Here is a tiny trained network, its code and every weight. The questions are about switching its units off for an input and a class, where a switched-off unit gives its printed mean instead of its output.

import numpy as np


def w(rows, s, z=0):
    codes = np.array(rows[::2]) - 128.0
    scale = np.full(codes.shape[1], s)
    scale[-1] = z or s
    return codes * scale


def norm(h):
    return h / np.sqrt((h * h).mean(-1, keepdims=True) + 1e-5)


def f(y):
    return np.maximum(y, 0)


def log_softmax(a):
    a = a - a.max(-1, keepdims=True)
    return a - np.log(np.exp(a).sum(-1, keepdims=True))


def net(x, mask):
    res = np.array(x, float).reshape(1, 8) / 4 @ E
    u = 0
    for l in range(2):
        y = f(norm(res) @ A[l][:, :-1].T + A[l][:, -1])
        res = res + np.where(mask[u : u + 10], y, B[l][:, -1]) @ B[l][:, :-1]
        u += 10
    return log_softmax(norm(res)[-1] @ U[:, :-1].T + U[:, -1])


A, B = {}, {}
E = w([
[129,130,128,127,124,127,129,131,125,130,126,126],'x0',
[125,127,127,130,133,126,124,131,133,121,128,131],'x1',
[50,61,93,99,139,97,113,75,201,183,117,18],'x2',
[132,123,130,132,132,129,123,128,134,122,130,126],'x3',
[131,132,130,129,126,127,129,126,130,132,127,125],'x4',
[140,130,126,136,128,128,128,117,131,126,128,124],'x5',
[183,92,115,115,84,43,182,233,191,159,204,153],'x6',
[190,135,121,113,215,1,35,133,44,161,123,123],'x7',
],0.0037)
A[0] = w([
[69,105,95,148,94,157,154,107,184,144,138,76,12],'L0N1',
[146,203,186,172,145,181,118,123,57,42,107,228,197],'L0N2',
[168,93,95,134,141,57,173,181,164,171,130,157,27],'L0N3',
[114,152,121,168,136,200,127,50,92,97,142,88,156],'L0N4',
[144,107,82,136,20,113,166,179,204,114,196,147,60],'L0N5',
[130,136,103,156,199,146,59,124,58,144,124,99,101],'L0N6',
[154,146,85,144,157,202,113,134,108,152,117,133,35],'L0N7',
[95,138,135,146,86,199,122,132,180,132,148,95,6],'L0N8',
[127,132,167,126,79,255,177,168,149,66,151,166,185],'L0N9',
[87,116,180,83,112,231,143,76,165,89,40,162,241],'L0N10',
],0.0039,0.0012)
B[0] = w([
[190,151,244,51,211,233,148,183,101,117,106,110,181],'L0N1',
[169,166,176,135,167,182,94,154,136,241,104,169,253],'L0N2',
[118,232,108,163,99,193,84,99,139,103,200,60,195],'L0N3',
[79,143,71,154,138,127,164,227,90,108,145,88,201],'L0N4',
[132,64,178,97,92,105,105,111,151,127,40,205,218],'L0N5',
[122,108,175,74,95,153,112,77,139,109,61,185,192],'L0N6',
[86,158,155,142,157,103,98,133,110,163,152,211,148],'L0N7',
[165,99,151,103,166,196,156,136,127,63,185,90,176],'L0N8',
[87,149,30,254,154,80,116,62,76,223,98,147,252],'L0N9',
[113,169,65,137,123,103,121,165,137,117,208,76,239],'L0N10',
],0.004,0.0052)
A[1] = w([
[107,130,188,115,120,191,172,138,180,101,132,106,143],'L1N1',
[126,102,166,87,177,145,105,62,83,119,3,151,3],'L1N2',
[47,106,94,99,148,115,141,78,90,19,77,54,107],'L1N3',
[200,197,196,116,151,109,114,161,66,93,146,193,80],'L1N4',
[188,122,135,111,157,83,113,172,108,137,187,93,100],'L1N5',
[96,86,94,113,116,113,105,139,180,145,171,75,165],'L1N6',
[177,156,160,173,124,124,148,152,118,134,163,183,81],'L1N7',
[136,174,72,226,45,127,148,151,87,89,93,215,109],'L1N8',
[69,121,73,100,153,42,63,116,172,158,102,53,43],'L1N9',
[138,45,176,142,119,153,211,115,198,181,59,194,62],'L1N10',
],0.0048,0.0021)
B[1] = w([
[116,146,85,108,143,143,148,214,120,96,66,170,183],'L1N1',
[97,65,225,109,129,123,149,71,81,118,131,196,199],'L1N2',
[160,62,101,127,144,61,206,96,115,49,134,51,195],'L1N3',
[126,119,184,100,74,201,137,188,173,2,132,49,240],'L1N4',
[134,228,39,180,123,173,115,155,131,130,175,67,191],'L1N5',
[174,163,112,63,186,198,131,140,138,145,107,173,197],'L1N6',
[67,92,98,99,107,86,154,99,127,81,132,64,213],'L1N7',
[74,98,99,182,94,24,96,34,145,132,181,145,254],'L1N8',
[150,107,82,132,123,78,127,82,118,214,159,175,215],'L1N9',
[191,66,242,102,80,57,127,164,169,164,65,163,201],'L1N10',
],0.0052,0.0046)
U = w([
[66,193,77,230,139,164,117,110,82,182,135,154,217],'0',
[98,118,72,103,194,199,197,154,131,69,109,48,35],'1',
[138,144,255,110,138,181,76,125,78,76,93,169,67],'2',
[126,46,145,83,176,70,134,42,76,147,114,118,253],'3',
[127,78,161,185,51,40,127,113,173,139,133,193,154],'4',
[169,78,180,58,121,148,169,202,187,167,58,164,11],'5',
[162,177,127,141,76,127,95,186,136,46,193,63,116],'6',
[187,159,39,94,159,97,97,125,154,213,177,112,119],'7',
],0.011,0.00032)

Each question gives the input, the list of numbers given to net, and the class t.
The units are the neurons (one row each of A and B). Each row of codes is followed by its name. A weight is (code - 128) times the scale printed after its matrix; where a second scale follows, it is the last column's (A, B and U).
mask holds one flag per neuron, layer by layer. A switched-off neuron (its flag False) gives its mean, the last column of its row in B, instead of its output. The means were averaged over made-up inputs and are rounded, as every weight is.
A unit's drop is (log p(t) with every unit on - log p(t) with that unit switched off) / (log p(t) with every unit on - log p(t) with every unit switched off).
The circuit of an input: a set's keep is (log p(t) with only the set's units on - log p(t) with every unit switched off) / (log p(t) with every unit on - log p(t) with every unit switched off). Starting from the 12 units with the biggest drops (on a tie, the unit counted first), units are removed one at a time, each time the one whose removal leaves the highest keep (on an exact tie, the one counted first), for as long as the keep stays at least 0.8.
units of the circuit, in order: the units of the circuit, biggest drop first
unit that matters most: the unit with the biggest drop
k most important neurons: the k neurons with the biggest drops, biggest first
k most important neurons of layer l: the k neurons of layer l with the biggest drops, biggest first
input [7,5,-1,-1,6,6,5,7], class 6: units of the circuit, in order -> (L0N9 L1N4)
input [1,-2,-4,4,7,-6,-1,-8], class 0: 2 most important neurons -> (L0N9 L0N10)
input [4,2,1,-4,-7,-7,-8,-2], class 1: units of the circuit, in order -> (L1N3 L1N8)
input [-4,-7,7,1,6,1,1,0], class 5: 4 most important neurons of layer 0 -> (L0N10 L0N1 L0N9 L0N4)
input [1,7,1,8,6,-5,6,-7], class 5: 2 most important neurons -> (L0N1 L0N8)
input [6,-5,2,-5,-5,-5,-3,0], class 1: unit that matters most -> L0N9
input [-3,7,-2,-2,7,-5,0,6], class 2: 2 most important neurons of layer 0 -> (L0N6 L0N10)
input [5,-1,-6,5,7,-2,-1,-8], class 0: 2 most important neurons -> (L0N9 L0N10)
input [-3,-7,0,-3,7,-4,5,7], class 6: units of the circuit, in order -> (L0N9 L1N4)
input [-1,8,6,3,-2,-3,-5,0], class 1: 2 most important neurons -> (L0N9 L0N5)
input [-3,0,5,6,-7,0,0,0], class 1: 3 most important neurons -> (L0N5 L0N2 L0N1)
input [-6,-6,0,3,-4,-6,4,3], class 6: 2 most important neurons -> (L0N9 L0N10)
input [-6,3,-1,1,5,3,0,6], class 2: 3 most important neurons -> (L0N6 L0N10 L1N2)
input [-3,-1,-1,-8,3,-8,-3,-8], class 0: 2 most important neurons -> (L0N9 L1N4)
input [8,1,-4,-4,0,6,3,5], class 6: most important neuron -> (L1N4)
input [4,0,-3,1,5,8,-1,-6], class 0: 2 most important neurons -> (L0N9 L0N10)
input [-1,7,2,5,1,-7,1,1], class 7: 2 most important neurons of layer 1 -> (L1N9 L1N4)
input [8,-5,0,6,3,-8,4,3], class 6: 2 most important neurons of layer 0 -> (L0N9 L0N10)
input [3,8,1,0,-7,6,8,0], class 5: 4 most important neurons of layer 1 -> (L1N8 L1N6 L1N9 L1N10)
input [0,8,-8,2,-2,3,-3,-5], class 0: units of the circuit, in order -> (L0N9)
